How the items are linked:
J861: §>J36, ~>J478, !>J997
J154: §>J921, ~>J896, !>J822
J488: §>J236, ~>J687, !>J680
J331: §>J792, ~>J293, !>J361
J236: §>J687, ~>J112, !>J441
J598: §>J928, ~>J586, !>J613
J684: §>J331, ~>J792, !>J663
J752: §>J861, ~>J36, !>J472
J25: §>J550, ~>J452, !>J322
J921: §>J896, ~>J384, !>J752
J112: §>J472, ~>J997, !>J78
J314: §>J154, ~>J921, !>J664
J441: §>J798, ~>J78, !>J610
J452: §>J664, ~>J822, !>J236
J477: §>J456, ~>J610, !>J299
J827: §>J314, ~>J154, !>J452
J114: §>J176, ~>J477, !>J49
J822: §>J752, ~>J861, !>J112
J687: §>J112, ~>J472, !>J798
J613: §>J684, ~>J331, !>J787
J524: §>J741, ~>J598, !>J489
J610: §>J276, ~>J845, !>J235
J845: §>J428, ~>J12, !>J260
J222: §>J49, ~>J137, !>J792
J489: §>J240, ~>J613, !>J896
J664: §>J822, ~>J752, !>J687
J12: §>J619, ~>J680, !>J176
J478: §>J827, ~>J314, !>J550
J472: §>J997, ~>J25, !>J884
J299: §>J333, ~>J235, !>J741
J880: §>J322, ~>J488, !>J12
J663: §>J361, ~>J942, !>J827
J550: §>J452, ~>J664, !>J488
J235: §>J343, ~>J260, !>J928
J49: §>J137, ~>J299, !>J293
J78: §>J884, ~>J880, !>J845
J36: §>J478, ~>J827, !>J25
J137: §>J299, ~>J333, !>J524
J741: §>J598, ~>J928, !>J240
J787: §>J663, ~>J361, !>J478
J333: §>J235, ~>J343, !>J598
J619: §>J680, ~>J441, !>J477
J176: §>J477, ~>J456, !>J137
J428: §>J12, ~>J619, !>J114
J293: §>J524, ~>J741, !>J261
J586: §>J222, ~>J49, !>J331
J384: §>J787, ~>J663, !>J36
J997: §>J25, ~>J550, !>J880
J260: §>J114, ~>J176, !>J222
J343: §>J260, ~>J114, !>J586
J792: §>J293, ~>J524, !>J942
J798: §>J78, ~>J884, !>J276
J896: §>J384, ~>J787, !>J861
J928: §>J586, ~>J222, !>J684
J276: §>J845, ~>J428, !>J343
J456: §>J610, ~>J276, !>J333
J680: §>J441, ~>J798, !>J456
J884: §>J880, ~>J322, !>J428
J240: §>J613, ~>J684, !>J384
J322: §>J488, ~>J236, !>J619
J942: §>J261, ~>J489, !>J154
J261: §>J489, ~>J240, !>J921
J361: §>J942, ~>J261, !>J314

The rows follow the links: the fewer symbols apart two items are, the more alike their rows tend to be.

Item, then a row for it; each showing differs a little:
J428 [-15,  27, -15,  14, -10,  38, -14,   8,  13, -49,   3, -14,  30, -13,  -8, -17,  12, -12, -18, -31, -18,  -7,  15, -34,  -9,  -7,  18,  38, -16,  18,  12,  30, -18, -30,  11, -12,  -5, -15,  15,  20,  13]
J861 [ -2, -20,  23,  26,  -2, -29,  -6, -10,   7,  31,  13,  16, -29,  16, -13,  -6,   8, -24,  25,   0,  23, -16, -22,  38,  -4, -17, -24, -25,  -7,  -5,  25, -23,  25,  43,  23,   8, -22,  17, -12,   8,  27]
J299 [  6,  14,  20, -32,  18,  21,   2, -12,  -2, -24, -18,  16,  24,  16,  13,   1,   1,  28,  24,   9, -16,  18, -22, -27,   2,  19, -25,  20,   1,  -9, -30,  15,  25, -41, -30, -16,  27,  18,   8,  -5, -33]
J36 [ -6, -22,  19,  22,  -3, -31,  -9, -10,   8,  32,  11,  15, -30,  15, -11,  -9,  10, -20,  24,   3,  27, -14, -20,  44,  -7, -15, -23, -29,  -8,  -3,  20, -24,  24,  45,  19,   3, -15,  17, -11,  12,  24]
J456 [-15,  27,   3,  -5,   4,  38, -18,  -2,  19, -51,  -8,   3,  35,   1,   2, -17,  18,   5,   3, -18, -15,   3,  -3, -32, -13,   4,  -4,  36, -20,  12,  -3,  32,   5, -41,  -5, -26,  15,   4,  14,  28,  -6]
J276 [-18,  27,  -7,   5,  -3,  40, -19,   4,  17, -53,  -3,  -7,  33,  -5,  -1, -17,  17,  -4,  -7, -24, -16,  -2,   7, -34, -12,  -4,   8,  38, -19,  16,   4,  33,  -8, -37,   3, -21,   5,  -6,  18,  27,   2]
J488 [ 10,   6,  -9,  38, -17,   8,  15,   6, -13,  -5,  25,  -8,   1,  -7, -16,  13, -15, -34, -11, -27, -17, -21,  11, -23,  10, -23,  11,   9,  13,  -5,  34,   7,  -9,  14,  32,  41, -41,  -7,   5, -20,  37]
J619 [-10,  22, -21,  22, -15,  35,  -6,  12,   8, -43,   9, -15,  24, -16, -10, -10,   6, -17, -26, -31, -18, -12,  22, -33,  -7, -13,  25,  33, -10,  16,  19,  29, -24, -22,  17,   1, -15, -18,  12,  15,  21]
J78 [  2,  16, -19,  32, -19,  21,   6,  13,  -5, -24,  20, -15,  10, -16, -15,   4,  -9, -28, -24, -32, -19, -17,  21, -33,   3, -19,  24,  22,   5,   7,  29,  19, -23,  -4,  30,  26, -32, -17,   8,  -6,  34]
J942 [ -9, -21, -21, -22,   3, -31,  -7,  10,   9,  33, -15, -16, -24, -17,  11,  -7,   3,  21, -26,  31,  26,  12,  20,  43,  -5,  14,  26, -30,  -6,  14, -20, -26, -25,  18, -19, -23,  24, -17, -13,   8, -23]
J333 [  1,  16,  21, -28,  17,  26,  -1, -11,   1, -30, -19,  16,  26,  17,  15,  -1,   4,  28,  27,   7, -16,  15, -22, -29,  -3,  18, -25,  23,   0, -10, -26,  19,  24, -44, -27, -21,  30,  18,  10,   1, -29]

Each walk starts at a row. The symbols on each line, taken left to right, move it on to the next item.
Each answer is a row, close to the row of the item it stands for.
[  1, -19,  21,  29,  -3, -26,  -4, -12,   2,  29,  17,  17, -27,  17, -15,  -4,   8, -24,  26,  -4,  20, -14, -22,  34,  -3, -17, -25, -25,  -3,  -9,  24, -21,  26,  42,  25,  15, -25,  21, -11,   3,  29]
! ~ ~ ~ ~ ~ ! ! ~ -> [ 13,   2,  -1,  38, -15,   1,  16,   1, -15,   2,  28,  -1,  -5,  -2, -18,  17, -16, -33,  -1, -27, -14, -21,   0, -16,  10, -25,   1,   4,  16,  -9,  35,   2,   0,  20,  36,  44, -43,  -2,   1, -23,  41]
§ § ! § ~ ~ § -> [ 16,   1,   3,  39, -11,   1,  16,  -1, -16,   5,  28,   4,  -8,   2, -19,  14, -15, -33,   4, -23, -10, -21,  -4, -12,  12, -25,  -1,  -1,  15, -11,  36,  -1,   3,  22,  34,  43, -44,   1,  -1, -23,  41]
[-16, -26, -10,  -5,  -1, -36, -17,   3,  17,  36,  -7,  -7, -31,  -6,   2, -15,  15,   5, -10,  24,  37,   3,   8,  56, -10,   5,   9, -35, -17,  15,  -4, -29, -11,  34,  -6, -22,  14,  -6, -15,  24,  -5]
§ ~ § § ! ~ ! ~ -> [-10, -23,  14,  14,  -2, -34, -16,  -8,  12,  33,   5,   8, -32,  11,  -6, -14,  15, -14,  16,   8,  34, -10, -14,  52, -10,  -9, -15, -32, -13,   3,  14, -27,  17,  43,  14,  -9,  -8,  11, -12,  20,  17]
! ~ § ! ! ~ -> [  7,   9, -12,  35, -19,  12,  13,   7, -12, -11,  26,  -8,   4,  -9, -17,  12, -13, -31, -16, -32, -16, -21,  15, -24,   9, -24,  15,  13,  12,  -3,  34,  12, -13,  11,  31,  39, -42, -11,   3, -19,  38]
[  5,  12, -18,  32, -17,  18,   9,  11,  -6, -19,  23, -15,  10, -15, -17,   8, -12, -28, -22, -31, -19, -19,  20, -29,   6, -22,  21,  18,   9,   5,  32,  16, -22,   1,  28,  31, -35, -18,   8, -10,  35]
§ § § ! § ! ! -> [ -2,  17,  20, -28,  18,  27,  -3, -12,   4, -33, -17,  17,  28,  16,  14,  -4,   8,  24,  26,   2, -16,  15, -23, -28,  -3,  17, -25,  25,  -4,  -6, -24,  21,  23, -43, -25, -21,  27,  19,  10,   7, -28]
§ § ! § ~ ~ § -> [ -3,  20,  19, -24,  15,  30,  -8, -13,   8, -35, -16,  15,  29,  17,  12,  -8,  11,  20,  23,   0, -15,  13, -20, -28,  -4,  15, -23,  26,  -7,  -3, -22,  23,  23, -42, -20, -24,  25,  17,  12,  10, -25]
[ 17,  -1,   3, -44,  16,   0,  17,  -1, -18,   7, -19,   2,   6,   2,  19,  18, -17,  39,   0,  29,  -9,  24,  -1, -12,  13,  28,  -1,  -3,  17, -11, -40,  -1,   0, -25, -38,  -4,  31,   1,   0, -26, -47]
! ~ ~ ~ ~ ~ ! ! ~ -> [ -7, -23, -22, -25,   3, -27,  -4,  14,   3,  33, -17, -17, -20, -18,  11,  -5,  -2,  21, -27,  31,  24,  13,  21,  38,  -3,  16,  26, -28,  -5,  13, -24, -23, -29,  14, -23, -20,  24, -18, -12,   5, -25]
§ § ~ § ! ! ! -> [  7, -13,  19,  33,  -6, -22,   6, -11,  -4,  21,  22,  15, -22,  16, -14,   5,  -2, -28,  26, -11,  12, -17, -22,  21,   4, -21, -24, -19,   3, -13,  28, -16,  24,  42,  28,  25, -34,  20,  -7,  -8,  34]
[  4, -17,  21,  32,  -6, -23,   0, -13,   0,  26,  20,  16, -25,  15, -13,  -1,   2, -28,  27,  -7,  17, -17, -22,  26,   0, -20, -25, -21,   1, -11,  28, -18,  25,  41,  27,  21, -30,  19,  -9,  -1,  31]
§ ! ! § ! § ~ ! -> [-16,  28,  -2,  -1,   0,  42, -20,   1,  18, -53,  -5,   0,  33,  -1,   1, -19,  18,   0,  -2, -21, -17,   1,   2, -33, -14,   1,   3,  38, -19,  14,  -1,  33,  -2, -40,  -1, -23,  10,  -2,  16,  28,  -1]
§ ~ ~ ~ ~ ! -> [-16,  27, -11,  10,  -9,  42, -18,   6,  16, -52,   0, -10,  31,  -8,  -4, -16,  14,  -6, -14, -27, -15,  -7,  11, -34, -12,  -5,  13,  37, -18,  17,   7,  33, -14, -36,   9, -17,   1, -10,  15,  25,   9]
[ 14,  -3,  -3, -44,  14,  -5,  18,   3, -16,  15, -20,  -3,   1,  -4,  19,  16, -16,  38,  -4,  30,  -7,  23,   4,  -9,  12,  27,   5,  -4,  17, -10, -39,  -6,  -5, -21, -39,  -4,  32,  -3,  -1, -25, -46]
~ § ! ~ ~ ! ! ~ ~ -> [-11, -22, -18, -18,  -1, -32,  -9,  11,  10,  35, -13, -15, -23, -13,   9, -10,   7,  17, -23,  29,  30,   9,  17,  47,  -6,   9,  22, -32,  -9,  15, -16, -27, -22,  22, -16, -22,  22, -17, -12,  15, -21]
! ~ ! ~ § -> [ -7, -22,  16,  19,  -2, -32, -12,  -9,  11,  33,   9,  12, -30,  12,  -9, -12,  15, -17,  22,   8,  31,  -9, -15,  49,  -8, -12, -19, -30, -13,   1,  17, -27,  21,  44,  17,  -3, -12,  13, -12,  17,  21]
[ 13,   9,  17, -41,  18,  12,  12,  -9, -10, -10, -20,  10,  19,  12,  17,  11,  -8,  34,  19,  19, -17,  22, -17, -25,   7,  24, -17,  11,  11, -14, -34,  10,  19, -35, -35,  -9,  32,  14,   4, -16, -40]
~ ~ ~ ! ! § -> [ 11, -10, -12, -43,  12, -12,  16,   9, -14,  21, -20, -10,  -2, -10,  19,  14, -18,  36, -16,  34,   0,  22,  13,   3,  11,  27,  16, -11,  14,  -4, -37, -11, -15, -14, -37,  -7,  31, -12,  -5, -23, -44]
§ ~ ! ! ~ -> [-13, -24, -15, -13,   1, -34, -12,   8,  13,  35, -11, -14, -27, -14,   6, -11,   9,  11, -19,  27,  33,   8,  15,  52,  -9,   9,  19, -33, -12,  15, -12, -28, -19,  26, -12, -24,  20, -14, -12,  19, -15]
[ 12,  -8,  13,  38, -10, -10,  12,  -9, -11,  16,  25,  10, -16,   9, -18,  10, -11, -33,  17, -18,  -1, -21, -15,   2,   8, -25, -15, -10,  12, -13,  32,  -9,  16,  32,  32,  39, -41,  14,  -5, -18,  39]
~ ~ ~ § ~ ~ ~ -> [-15, -25,  -4,  -2,   0, -39, -17,   3,  17,  36,  -6,  -4, -31,  -4,   1, -16,  15,   2,  -4,  21,  38,   1,   3,  59, -12,   1,   5, -36, -17,  13,  -1, -28,  -3,  37,  -1, -22,   9,  -2, -14,  27,  -1]
! ~ ! § § ~ ! ! § -> [  7,  10, -15,  36, -19,  16,  11,   8, -10, -14,  24, -13,   6, -11, -14,   9, -14, -31, -20, -31, -18, -20,  16, -28,   7, -23,  18,  14,  10,  -2,  32,  15, -18,   5,  30,  36, -37, -16,   7, -14,  36]
